Here is a tiny trained network, its code and every weight. The questions are about switching its units off for an input and a class, where a switched-off unit gives its printed mean instead of its output.

import numpy as np


def w(rows, s, z=0):
    codes = np.array(rows[::2]) - 128.0
    scale = np.full(codes.shape[1], s)
    scale[-1] = z or s
    return codes * scale


def norm(h):
    return h / np.sqrt((h * h).mean(-1, keepdims=True) + 1e-5)


def f(y):
    return y / 2 * (1 + np.tanh(0.7978845608 * (y + 0.044715 * y**3)))


def log_softmax(a):
    a = a - a.max(-1, keepdims=True)
    return a - np.log(np.exp(a).sum(-1, keepdims=True))


def net(x, mask):
    res = np.array(x, float).reshape(1, 6) / 4 @ E
    u = 0
    for l in range(2):
        y = f(norm(res) @ A[l][:, :-1].T + A[l][:, -1])
        res = res + np.where(mask[u : u + 7], y, B[l][:, -1]) @ B[l][:, :-1]
        u += 7
    return log_softmax(norm(res)[-1] @ U[:, :-1].T + U[:, -1])


A, B = {}, {}
E = w([
[75,119,38,123,175,136],'x0',
[65,122,160,148,114,254],'x1',
[68,102,185,105,129,96],'x2',
[128,128,127,127,130,125],'x3',
[113,54,127,209,79,94],'x4',
[128,131,128,128,130,126],'x5',
],0.0087)
A[0] = w([
[158,141,76,105,143,154,97],'L0N0',
[148,18,93,224,108,77,14],'L0N1',
[188,159,77,167,123,166,2],'L0N2',
[171,112,128,153,196,38,32],'L0N3',
[28,76,194,57,176,62,34],'L0N4',
[188,195,61,215,131,145,162],'L0N5',
[194,127,141,6,254,159,72],'L0N6',
],0.0086,0.0037)
B[0] = w([
[112,52,200,114,147,33,154],'L0N0',
[201,73,205,138,254,120,217],'L0N1',
[181,64,45,31,116,115,140],'L0N2',
[78,223,104,186,24,230,184],'L0N3',
[223,58,78,42,79,146,200],'L0N4',
[88,62,192,38,75,115,221],'L0N5',
[171,76,172,213,172,134,255],'L0N6',
],0.008,0.0044)
A[1] = w([
[147,187,153,56,196,133,1],'L1N0',
[67,105,79,132,211,117,150],'L1N1',
[182,101,180,97,115,132,80],'L1N2',
[132,160,180,170,95,143,174],'L1N3',
[159,151,173,155,181,132,54],'L1N4',
[198,155,108,169,143,7,152],'L1N5',
[137,129,156,144,206,123,21],'L1N6',
],0.013,0.0034)
B[1] = w([
[200,17,249,187,121,162,160],'L1N0',
[132,239,106,108,122,25,190],'L1N1',
[53,114,31,86,170,80,250],'L1N2',
[110,220,23,110,166,32,211],'L1N3',
[80,98,32,219,162,66,184],'L1N4',
[96,154,146,126,122,255,254],'L1N5',
[54,70,100,150,138,85,164],'L1N6',
],0.0082,0.0067)
U = w([
[176,32,211,254,182,102,108],'0',
[111,202,173,172,19,218,251],'1',
[93,107,70,106,122,104,197],'2',
[94,171,54,95,128,37,4],'3',
[89,100,72,116,106,108,145],'4',
[182,36,142,34,50,124,18],'5',
],0.011,0.0039)

Each question gives the input, the list of numbers given to net, and the class t.
The units are the neurons (one row each of A and B). Each row of codes is followed by its name. A weight is (code - 128) times the scale printed after its matrix; where a second scale follows, it is the last column's (A, B and U).
mask holds one flag per neuron, layer by layer. A switched-off neuron (its flag False) gives its mean, the last column of its row in B, instead of its output. The means were averaged over made-up inputs and are rounded, as every weight is.
A unit's drop is (log p(t) with every unit on - log p(t) with that unit switched off) / (log p(t) with every unit on - log p(t) with every unit switched off).
The circuit of an input: a set's keep is (log p(t) with only the set's units on - log p(t) with every unit switched off) / (log p(t) with every unit on - log p(t) with every unit switched off). Starting from the 12 units with the biggest drops (on a tie, the unit counted first), units are removed one at a time, each time the one whose removal leaves the highest keep (on an exact tie, the one counted first), for as long as the keep stays at least 0.8.
circuit, biggest first: the units of the circuit, biggest drop first
unit that matters most: the unit with the biggest drop
k most important neurons: the k neurons with the biggest drops, biggest first
k most important neurons of layer l: the k neurons of layer l with the biggest drops, biggest first
input [-8,3,5,7,4,1], class 3: unit that matters most => L1N3
input [-4,5,-2,3,5,-8], class 2: 2 most important neurons => L1N3, L0N6
input [1,-8,-7,3,2,4], class 1: circuit, biggest first => L1N5, L0N3
input [-4,-7,-2,-1,-4,-2], class 1: 2 most important neurons => L1N5, L0N1
input [-4,5,7,-2,-7,3], class 0: 2 most important neurons of layer 0 => L0N5, L0N3
input [-4,-5,-8,0,-2,3], class 5: 4 most important neurons => L0N5, L0N2, L1N3, L1N4
input [-5,-3,7,-7,-8,-8], class 0: 3 most important neurons => L1N0, L0N6, L0N5
input [-1,-6,-8,-2,5,6], class 5: circuit, biggest first => L0N5, L1N4
input [7,5,7,0,3,-4], class 3: 2 most important neurons of layer 1 => L1N1, L1N5
input [-2,-7,2,6,6,0], class 1: 3 most important neurons => L0N3, L1N5, L0N6
input [4,5,3,-4,1,1], class 1: 3 most important neurons of layer 1 => L1N2, L1N3, L1N4
input [8,3,-2,-5,8,0], class 0: 3 most important neurons => L0N1, L1N2, L1N3
input [8,7,-1,3,0,5], class 3: 2 most important neurons => L1N1, L1N5
input [0,-4,7,5,-4,1], class 5: 2 most important neurons => L0N4, L1N3
input [-7,6,4,3,-4,-1], class 3: circuit, biggest first => L1N3, L1N5
input [7,1,3,1,1,-2], class 3: circuit, biggest first => L1N1
input [0,-5,7,-6,-3,-4], class 5: 4 most important neurons => L0N4, L1N3, L1N4, L1N1
input [-5,5,4,-3,-6,5], class 0: circuit, biggest first => L1N0, L1N5
input [8,4,-5,5,0,-2], class 3: circuit, biggest first => L1N1, L0N0
input [-6,3,-3,-2,-8,-1], class 0: circuit, biggest first => L1N0
input [7,-3,8,1,0,2], class 5: 3 most important neurons => L0N4, L1N3, L1N2
